Here is a tiny trained network, its code and every weight. The questions are about switching its units off for an input and a class, where a switched-off unit gives its printed mean instead of its output.

import numpy as np


def w(rows, s, z=0):
    codes = np.array(rows[::2]) - 128.0
    scale = np.full(codes.shape[1], s)
    scale[-1] = z or s
    return codes * scale


def f(y):
    return np.maximum(y, 0)


def log_softmax(a):
    a = a - a.max(-1, keepdims=True)
    return a - np.log(np.exp(a).sum(-1, keepdims=True))


def net(x, mask):
    res = np.array(x, float).reshape(1, 6) / 4 @ E
    y = f(res @ A[0][:, :-1].T + A[0][:, -1])
    res = res + np.where(mask, y, B[0][:, -1]) @ B[0][:, :-1]
    return log_softmax(res[-1] @ U[:, :-1].T + U[:, -1])


A, B = {}, {}
E = w([
[190,120,147,153,222],'x0',
[102,2,120,121,182],'x1',
[58,153,62,187,168],'x2',
[141,122,33,69,122],'x3',
[211,132,101,201,95],'x4',
[164,173,67,151,158],'x5',
],0.0071)
A[0] = w([
[141,173,36,83,69,145],'n0',
[203,112,170,150,224,66],'n1',
[99,181,126,6,166,251],'n2',
[98,21,178,93,133,79],'n3',
[185,111,57,191,187,148],'n4',
[126,93,143,104,139,78],'n5',
[146,106,148,125,175,202],'n6',
[158,190,164,147,81,232],'n7',
[33,189,145,195,191,178],'n8',
[169,175,239,108,69,69],'n9',
[49,186,157,144,192,130],'n10',
[111,167,121,64,94,118],'n11',
[144,144,235,115,68,66],'n12',
[118,145,41,142,64,112],'n13',
[159,133,132,230,93,153],'n14',
[128,55,77,117,157,235],'n15',
[61,34,160,107,110,94],'n16',
[160,155,126,157,174,147],'n17',
],0.013,0.0026)
B[0] = w([
[144,180,14,164,107,254],'n0',
[163,157,185,94,211,228],'n1',
[86,216,68,46,101,254],'n2',
[133,55,139,40,81,242],'n3',
[145,105,93,108,233,252],'n4',
[133,105,121,97,124,164],'n5',
[134,132,146,73,148,191],'n6',
[160,158,167,188,109,251],'n7',
[1,92,167,196,137,251],'n8',
[167,195,217,149,87,249],'n9',
[16,122,125,157,148,220],'n10',
[101,166,118,118,76,197],'n11',
[146,196,220,121,121,231],'n12',
[193,74,81,189,94,232],'n13',
[164,104,163,199,166,229],'n14',
[145,73,100,68,113,243],'n15',
[152,64,148,83,28,240],'n16',
[132,131,145,139,189,193],'n17',
],0.027,0.0068)
U = w([
[40,87,182,186,123,176],'0',
[129,199,80,111,48,69],'1',
[168,194,253,146,63,111],'2',
[164,49,66,140,150,8],'3',
[195,123,119,233,123,131],'4',
[134,31,168,48,55,181],'5',
[53,119,131,107,174,112],'6',
[167,110,180,91,230,145],'7',
],0.006,0.0015)

Each question gives the input, the list of numbers given to net, and the class t.
The units are the neurons (one row each of A and B). Each row of codes is followed by its name. A weight is (code - 128) times the scale printed after its matrix; where a second scale follows, it is the last column's (A, B and U).
mask holds one flag per neuron, in row order. A switched-off neuron (its flag False) gives its mean, the last column of its row in B, instead of its output. The means were averaged over made-up inputs and are rounded, as every weight is.
A unit's drop is (log p(t) with every unit on - log p(t) with that unit switched off) / (log p(t) with every unit on - log p(t) with every unit switched off).
The circuit of an input: a set's keep is (log p(t) with only the set's units on - log p(t) with every unit switched off) / (log p(t) with every unit on - log p(t) with every unit switched off). Starting from the 12 units with the biggest drops (on a tie, the unit counted first), units are removed one at a time, each time the one whose removal leaves the highest keep (on an exact tie, the one counted first), for as long as the keep stays at least 0.8.
units of the circuit, in order: the units of the circuit, biggest drop first
most important unit: the unit with the biggest drop
top k neurons: the k neurons with the biggest drops, biggest first
drop when u is switched off: that unit's drop, to one decimal
input [3,-2,1,8,-4,7], class 1: most important unit	n2
input [-6,3,4,0,5,5], class 3: units of the circuit, in order	(n9, n12)
input [-1,5,-2,-8,-4,8], class 0: top 2 neurons	(n8, n10)
input [-6,1,4,8,6,7], class 3: units of the circuit, in order	(n4, n12)
input [0,1,6,0,-1,7], class 0: top 4 neurons	(n8, n2, n10, n1)
input [3,-7,3,-1,8,-4], class 4: units of the circuit, in order	(n14, n2)
input [4,3,4,5,-3,-2], class 5: top 2 neurons	(n15, n0)
input [-6,1,-4,7,7,-4], class 1: top 3 neurons	(n0, n14, n4)
input [6,7,2,8,-5,5], class 7: top 2 neurons	(n4, n1)
input [5,-5,-1,-2,-5,6], class 0: top 2 neurons	(n8, n10)
input [-5,5,8,-6,8,7], class 3: top 4 neurons	(n4, n9, n13, n12)
input [5,2,-7,-8,2,6], class 7: top 2 neurons	(n1, n4)
input [5,0,-1,5,-7,5], class 1: top 2 neurons	(n2, n8)
input [8,3,5,1,2,-7], class 7: most important unit	n1
input [5,-6,-6,8,0,-4], class 1: top 3 neurons	(n2, n0, n14)
input [7,2,3,-8,-5,0], class 0: top 3 neurons	(n8, n10, n2)
input [-1,5,-4,8,-8,7], class 1: drop when n0 is switched off	0.3
input [-8,-7,-1,1,0,0], class 1: drop when n11 is switched off	0.2
input [6,6,-3,-7,3,-3], class 7: drop when n1 is switched off	3.2
input [-4,-5,8,-8,4,1], class 0: units of the circuit, in order	(n8)
